Below are the code and all the weights of a small trained network. Each question names an input and a class and asks about switching units off, where a switched-off unit gives its printed mean instead of its output.

import numpy as np


def w(rows, s, z=0):
    codes = np.array(rows[::2]) - 128.0
    scale = np.full(codes.shape[1], s)
    scale[-1] = z or s
    return codes * scale


def norm(h):
    return h / np.sqrt((h * h).mean(-1, keepdims=True) + 1e-5)


def f(y):
    return y / 2 * (1 + np.tanh(0.7978845608 * (y + 0.044715 * y**3)))


def log_softmax(a):
    a = a - a.max(-1, keepdims=True)
    return a - np.log(np.exp(a).sum(-1, keepdims=True))


def net(x, mask):
    res = np.array(x, float).reshape(1, 4) / 4 @ E
    u = 0
    for l in range(3):
        y = f(norm(res) @ A[l][:, :-1].T + A[l][:, -1])
        res = res + np.where(mask[u : u + 9], y, B[l][:, -1]) @ B[l][:, :-1]
        u += 9
    return log_softmax(norm(res)[-1] @ U[:, :-1].T + U[:, -1])


A, B = {}, {}
E = w([
[122,190,187,141,177,211,92,91,60,144],'x0',
[162,107,177,142,132,121,236,90,156,141],'x1',
[212,164,234,124,219,144,157,254,144,137],'x2',
[90,37,221,155,138,14,124,169,113,62],'x3',
],0.0068)
A[0] = w([
[116,122,198,124,181,146,159,171,114,120,91],'0.n1',
[182,120,102,98,120,173,135,143,161,60,70],'0.n2',
[123,92,99,156,139,2,44,77,104,136,39],'0.n3',
[145,141,113,131,108,63,215,92,151,148,116],'0.n4',
[76,161,90,186,89,208,125,70,86,152,89],'0.n5',
[172,219,174,178,134,242,65,182,177,145,53],'0.n6',
[194,201,156,42,183,206,143,165,59,159,4],'0.n7',
[116,118,125,177,80,159,228,100,128,141,36],'0.n8',
[224,81,171,146,227,139,126,167,70,73,91],'0.n9',
],0.0069,0.0034)
B[0] = w([
[145,187,95,166,77,86,175,119,122,127,196],'0.n1',
[119,102,171,96,165,62,123,100,124,186,134],'0.n2',
[107,132,127,152,95,166,89,193,189,190,189],'0.n3',
[180,161,209,165,127,149,98,74,190,131,197],'0.n4',
[109,96,128,44,153,179,167,121,87,60,224],'0.n5',
[74,93,139,162,168,140,199,152,152,245,254],'0.n6',
[49,145,105,213,102,127,26,137,171,254,247],'0.n7',
[167,137,202,109,120,157,184,72,163,135,157],'0.n8',
[132,136,124,127,54,116,184,156,54,148,235],'0.n9',
],0.008,0.0049)
A[1] = w([
[102,138,95,91,143,253,73,53,54,114,37],'1.n1',
[67,111,70,23,228,186,157,50,11,77,6],'1.n2',
[143,63,103,24,145,114,145,173,241,129,94],'1.n3',
[224,127,29,114,218,137,125,147,210,86,33],'1.n4',
[160,154,164,33,77,7,143,138,176,180,109],'1.n5',
[184,218,102,138,182,111,166,131,149,136,171],'1.n6',
[100,167,177,173,185,71,74,85,120,204,161],'1.n7',
[33,64,163,97,60,110,42,120,164,109,69],'1.n8',
[64,122,81,99,128,99,53,161,111,160,12],'1.n9',
],0.0065,0.0019)
B[1] = w([
[87,199,92,37,137,26,211,111,93,165,252],'1.n1',
[2,172,59,33,145,61,158,71,174,44,249],'1.n2',
[97,78,94,127,176,197,82,137,109,119,202],'1.n3',
[126,128,161,76,205,124,93,123,86,83,136],'1.n4',
[132,152,120,81,179,142,85,112,48,134,238],'1.n5',
[114,15,35,164,154,206,71,185,76,101,167],'1.n6',
[157,133,21,132,193,194,163,185,143,124,220],'1.n7',
[66,174,74,156,108,152,62,152,201,108,226],'1.n8',
[208,105,215,197,101,124,126,91,210,161,198],'1.n9',
],0.0073,0.0038)
A[2] = w([
[100,135,103,98,44,134,66,145,167,92,109],'2.n1',
[100,91,103,193,7,113,110,217,99,29,168],'2.n2',
[185,169,130,158,74,98,167,193,81,53,39],'2.n3',
[179,105,112,158,245,90,128,171,17,63,165],'2.n4',
[163,148,130,154,84,75,166,193,43,70,3],'2.n5',
[205,163,118,147,93,138,158,3,180,98,173],'2.n6',
[150,124,93,175,135,153,153,117,183,221,230],'2.n7',
[188,53,146,118,136,181,153,75,119,79,130],'2.n8',
[136,90,58,173,137,127,37,141,152,82,91],'2.n9',
],0.0081,0.0026)
B[2] = w([
[137,177,127,154,134,107,183,144,129,91,187],'2.n1',
[182,157,162,146,121,129,149,120,145,97,213],'2.n2',
[141,115,180,123,58,134,181,62,113,116,172],'2.n3',
[96,136,146,38,72,198,115,110,123,182,190],'2.n4',
[197,141,154,92,89,134,208,2,129,184,185],'2.n5',
[128,74,119,139,209,70,79,115,99,132,182],'2.n6',
[119,80,124,171,158,106,141,185,63,77,254],'2.n7',
[159,90,122,185,146,115,4,69,162,107,151],'2.n8',
[162,205,207,121,66,117,92,201,170,125,177],'2.n9',
],0.0098,0.0072)
U = w([
[176,3,119,185,221,91,56,48,137,56,88],'0',
[31,169,15,10,148,101,172,74,124,42,135],'1',
[103,101,58,199,178,193,177,246,58,191,211],'2',
[217,126,213,92,5,167,210,69,75,155,118],'3',
[165,108,119,9,108,235,11,150,120,134,3],'4',
[152,197,168,189,54,96,101,216,210,23,144],'5',
],0.011,0.0038)

Each question gives the input, the list of numbers given to net, and the class t.
The units are the neurons (one row each of A and B). Each row of codes is followed by its name. A weight is (code - 128) times the scale printed after its matrix; where a second scale follows, it is the last column's (A, B and U).
mask holds one flag per neuron, layer by layer. A switched-off neuron (its flag False) gives its mean, the last column of its row in B, instead of its output. The means were averaged over made-up inputs and are rounded, as every weight is.
A unit's drop is (log p(t) with every unit on - log p(t) with that unit switched off) / (log p(t) with every unit on - log p(t) with every unit switched off).
The circuit of an input: a set's keep is (log p(t) with only the set's units on - log p(t) with every unit switched off) / (log p(t) with every unit on - log p(t) with every unit switched off). Starting from the 12 units with the biggest drops (on a tie, the unit counted first), units are removed one at a time, each time the one whose removal leaves the highest keep (on an exact tie, the one counted first), for as long as the keep stays at least 0.8.
circuit, biggest first: the units of the circuit, biggest drop first
most important unit: the unit with the biggest drop
top k neurons in layer l: the k neurons of layer l with the biggest drops, biggest first
drop of u: that unit's drop, to one decimal
input [-5,7,-6,6], class 5: top 3 neurons in layer 1 => [1.n8 1.n9 1.n1]
input [8,-3,5,6], class 3: circuit, biggest first => [0.n9 2.n5]
input [8,-7,-3,5], class 1: circuit, biggest first => [0.n7 1.n2]
input [-4,6,-6,6], class 5: most important unit => 1.n8
input [5,1,-1,0], class 1: circuit, biggest first => [0.n5 1.n2]
input [-7,-8,3,-5], class 4: circuit, biggest first => [1.n4 0.n9 1.n3 2.n9]
input [-5,6,-4,4], class 0: circuit, biggest first => [0.n4 2.n6]
input [-8,-7,5,1], class 4: circuit, biggest first => [0.n7 2.n4 1.n5]
input [3,6,-6,5], class 0: top 2 neurons in layer 0 => [0.n8 0.n7]
input [-7,2,-3,0], class 5: top 2 neurons in layer 0 => [0.n6 0.n3]
input [-1,7,-3,-7], class 0: top 2 neurons in layer 2 => [2.n6 2.n8]
input [-7,-5,1,-3], class 4: top 3 neurons in layer 1 => [1.n4 1.n5 1.n3]
input [-5,7,-7,8], class 5: drop of 1.n8 => 0.5
input [4,5,-8,7], class 5: most important unit => 1.n8
input [1,5,5,0], class 2: drop of 0.n7 => 1.6
input [-7,3,-7,-2], class 0: drop of 0.n8 => 0.2
